Below is a small trained network, with its code and all its weights. Each question gives an input and a target symbol and asks what happens when units are switched off, that is, made to give their printed mean instead of their output.

import numpy as np


def w(rows, s, z=0):
    codes = np.array(rows[::2]) - 128.0
    scale = np.full(codes.shape[1], s)
    scale[-1] = z or s
    return codes * scale


def f(y):
    return np.maximum(y, 0)


def softmax(a):
    e = np.exp(a - a.max(-1, keepdims=True))
    return e / e.sum(-1, keepdims=True)


def log_softmax(a):
    a = a - a.max(-1, keepdims=True)
    return a - np.log(np.exp(a).sum(-1, keepdims=True))


def net(x, mask):
    ids = ['αβγζημξφψ'.index(c) for c in x.split()]
    T = len(ids)
    res = E[ids] + P[:T]
    u = 0
    for l in range(2):
        r = res
        for j in range(2):
            rows = slice(2 * j, 2 * j + 2)
            q, k, v = (r @ M[l][rows].T for M in (Q, K, V))
            z = softmax(np.where(np.tri(T) > 0, q @ k.T / 2**0.5, -1e9)) @ v
            o = O[l][rows]
            res = res + np.where(mask[u + j], z, o[:, -1]) @ o[:, :-1]
        u += 2
        y = f(res @ A[l][:, :-1].T + A[l][:, -1])
        res = res + np.where(mask[u : u + 12], y, B[l][:, -1]) @ B[l][:, :-1]
        u += 12
    return log_softmax(res[-1] @ U[:, :-1].T + U[:, -1])


Q, K, V, O, A, B = {}, {}, {}, {}, {}, {}
E = w([
[86,144,129,34,151,190],'α',
[114,97,165,216,73,139],'β',
[84,5,107,185,120,130],'γ',
[147,167,47,163,167,167],'ζ',
[74,105,162,79,234,152],'η',
[54,80,150,140,130,45],'μ',
[84,94,199,102,82,200],'ξ',
[127,247,137,72,114,94],'φ',
[66,200,138,179,127,187],'ψ',
],0.019)
P = w([
[215,207,201,169,24,19],'0',
[139,145,114,180,139,92],'1',
[108,127,92,198,161,89],'2',
[72,95,92,230,218,107],'3',
[48,85,85,239,236,147],'4',
[19,133,89,235,252,114],'5',
],0.0036)
Q[0] = w([
[12,63,184,56,254,155],'L0H0',
[160,156,136,58,107,95],'L0H0',
[95,68,108,138,199,128],'L0H1',
[144,28,140,61,137,218],'L0H1',
],0.0086)
K[0] = w([
[105,176,44,187,180,251],'L0H0',
[156,124,156,104,113,119],'L0H0',
[91,129,164,184,216,145],'L0H1',
[25,149,255,202,148,192],'L0H1',
],0.0081)
V[0] = w([
[151,191,2,202,143,89],'L0H0',
[181,73,143,96,58,240],'L0H0',
[224,71,89,88,135,237],'L0H1',
[76,164,121,139,129,160],'L0H1',
],0.0072)
O[0] = w([
[167,58,56,75,76,254,251],'L0H0',
[81,222,74,151,39,62,49],'L0H0',
[90,133,56,124,109,100,45],'L0H1',
[190,135,57,176,146,174,219],'L0H1',
],0.0074,0.0032)
A[0] = w([
[117,33,87,220,117,98,70],'L0N0',
[91,106,56,166,93,181,112],'L0N1',
[101,82,72,139,72,72,31],'L0N2',
[191,152,172,116,122,86,100],'L0N3',
[43,84,168,162,68,44,122],'L0N4',
[129,96,196,181,138,151,93],'L0N5',
[220,216,116,175,165,129,134],'L0N6',
[149,184,109,78,163,59,158],'L0N7',
[156,144,85,122,171,1,135],'L0N8',
[99,99,118,87,191,36,1],'L0N9',
[98,133,183,151,179,61,152],'L0N10',
[226,93,118,169,124,143,70],'L0N11',
],0.01,0.005)
B[0] = w([
[121,127,152,100,155,44,214],'L0N0',
[144,125,105,160,165,135,254],'L0N1',
[133,124,117,86,195,128,148],'L0N2',
[138,105,100,155,112,107,144],'L0N3',
[139,91,86,115,84,153,207],'L0N4',
[119,156,183,134,99,125,193],'L0N5',
[156,53,67,128,123,103,203],'L0N6',
[115,96,123,90,143,146,163],'L0N7',
[205,109,151,121,131,174,160],'L0N8',
[131,146,247,115,163,122,147],'L0N9',
[87,91,110,138,145,135,195],'L0N10',
[136,111,137,103,128,73,170],'L0N11',
],0.011,0.0089)
Q[1] = w([
[221,93,126,148,121,191],'L1H0',
[87,45,131,129,128,100],'L1H0',
[90,2,124,29,192,173],'L1H1',
[66,85,129,114,139,117],'L1H1',
],0.0095)
K[1] = w([
[172,89,124,162,139,222],'L1H0',
[146,69,144,119,138,122],'L1H0',
[134,151,83,255,196,150],'L1H1',
[85,150,47,126,198,189],'L1H1',
],0.0089)
V[1] = w([
[92,70,62,135,153,226],'L1H0',
[80,143,94,92,133,95],'L1H0',
[105,6,107,126,119,86],'L1H1',
[153,125,134,254,94,127],'L1H1',
],0.0069)
O[1] = w([
[94,138,222,135,146,71,254],'L1H0',
[73,107,109,80,177,196,102],'L1H0',
[72,13,114,80,89,135,254],'L1H1',
[193,42,172,114,164,80,167],'L1H1',
],0.011,0.0091)
A[1] = w([
[116,102,76,172,103,90,155],'L1N0',
[179,133,172,133,212,122,79],'L1N1',
[89,187,55,85,163,98,180],'L1N2',
[184,109,84,81,244,100,4],'L1N3',
[115,97,112,32,140,183,65],'L1N4',
[47,154,99,115,51,148,88],'L1N5',
[186,187,181,119,157,155,198],'L1N6',
[191,89,72,160,121,194,180],'L1N7',
[157,117,150,141,200,76,162],'L1N8',
[77,169,77,182,111,84,219],'L1N9',
[103,159,161,149,188,173,17],'L1N10',
[120,122,169,92,99,16,203],'L1N11',
],0.011,0.0035)
B[1] = w([
[108,146,125,176,130,72,209],'L1N0',
[135,152,53,154,114,130,195],'L1N1',
[194,127,93,232,197,144,134],'L1N2',
[142,143,242,146,8,250,242],'L1N3',
[191,151,103,161,193,100,205],'L1N4',
[132,224,47,105,60,219,162],'L1N5',
[138,225,197,199,75,44,145],'L1N6',
[233,4,3,67,135,137,170],'L1N7',
[77,183,120,122,116,84,244],'L1N8',
[108,21,166,205,210,178,140],'L1N9',
[82,125,112,118,28,57,157],'L1N10',
[105,187,157,146,186,200,251],'L1N11',
],0.0068,0.014)
U = w([
[148,151,101,133,179,203,120],'α',
[212,57,88,111,129,165,211],'β',
[75,109,110,38,36,198,85],'γ',
[71,134,119,90,118,60,140],'ζ',
[118,114,116,128,115,172,42],'η',
[121,94,214,10,175,255,169],'μ',
[79,63,57,122,171,105,2],'ξ',
[177,177,206,103,72,184,130],'φ',
[188,130,119,149,181,84,142],'ψ',
],0.0085,0.0048)

Each question gives the input, a string of symbols that net reads in full, and the target symbol t.
The units are the heads (2 rows each of Q, K, V and O) and the neurons (one row each of A and B). Each row of codes is followed by its name. A weight is (code - 128) times the scale printed after its matrix; where a second scale follows, it is the last column's (O, A, B and U).
mask holds one flag per unit, layer by layer, with each layer's heads first. A switched-off unit (its flag False) gives its mean, the last column of its rows in O or B, instead of its output. The means were averaged over made-up inputs and are rounded, as every weight is.
A unit's drop is (log p(t) with every unit on - log p(t) with that unit switched off) / (log p(t) with every unit on - log p(t) with every unit switched off).
The circuit of an input: a set's keep is (log p(t) with only the set's units on - log p(t) with every unit switched off) / (log p(t) with every unit on - log p(t) with every unit switched off). Starting from the 12 units with the biggest drops (on a tie, the unit counted first), units are removed one at a time, each time the one whose removal leaves the highest keep (on an exact tie, the one counted first), for as long as the keep stays at least 0.8.
circuit, biggest first: the units of the circuit, biggest drop first
k most important neurons: the k neurons with the biggest drops, biggest first
k most important neurons of layer l: the k neurons of layer l with the biggest drops, biggest first
input ξ γ ξ μ γ, target ξ: circuit, biggest first	[L1H1; L1N3]
input ψ β μ γ β, target μ: 3 most important neurons	[L0N5; L0N6; L1N11]
input ψ ζ β, target ψ: circuit, biggest first	[L1N3; L1H1]
input η μ μ μ η, target ζ: most important neuron of layer 0	[L0N4]
input ψ γ γ ψ, target γ: 3 most important neurons of layer 1	[L1N5; L1N11; L1N4]
input α η ζ ζ ξ ψ, target ζ: 2 most important neurons of layer 0	[L0N1; L0N0]
input ξ ξ γ α β ξ, target γ: circuit, biggest first	[L0H0; L1N5; L0N1; L1H0]
input φ ζ ψ β α, target φ: 3 most important neurons	[L0N11; L0N1; L1N6]
input α ζ β, target α: 2 most important neurons of layer 1	[L1N5; L1N9]
input α ξ ψ, target α: 2 most important neurons	[L1N5; L0N7]
input μ μ ξ, target γ: 2 most important neurons	[L1N5; L0N4]
input γ μ ψ η φ, target φ: 2 most important neurons of layer 1	[L1N3; L1N6]
input γ ξ ψ, target γ: circuit, biggest first	[L0N0; L1H1; L1N11; L0N10]
input ξ γ ζ β, target ξ: 2 most important neurons	[L1N3; L0N0]
input ζ η ψ μ ζ, target φ: 2 most important neurons	[L1N3; L0N0]
input γ η η, target ζ: 3 most important neurons of layer 0	[L0N9; L0N4; L0N0]
input ψ ξ ψ, target ψ: 2 most important neurons	[L1N3; L0N6]
input ζ ξ ψ β, target ξ: 3 most important neurons of layer 0	[L0N8; L0N0; L0N9]
input ψ ζ ψ, target ψ: 3 most important neurons	[L1N3; L0N10; L0N1]
input ζ α φ, target μ: 2 most important neurons	[L0N7; L0N6]
input ζ ξ ψ β ψ γ, target φ: 3 most important neurons	[L1N3; L0N0; L0N11]
input α α β μ φ ζ, target β: 2 most important neurons	[L1N7; L1N3]
input μ ζ μ γ, target μ: most important neuron	[L1N3]
input β ξ η ψ η, target φ: most important neuron	[L1N3]
input ζ β γ ξ μ, target μ: 3 most important neurons	[L0N2; L0N0; L0N1]
input ζ ξ ξ γ, target μ: 2 most important neurons of layer 0	[L0N0; L0N2]
input μ ζ ξ β, target ζ: 3 most important neurons	[L1N3; L0N0; L0N10]
input ξ γ α, target α: 2 most important neurons of layer 1	[L1N2; L1N4]
input φ ζ ξ ψ η ξ, target φ: most important neuron of layer 0	[L0N11]
input η γ μ η ζ, target β: 3 most important neurons of layer 0	[L0N9; L0N6; L0N8]
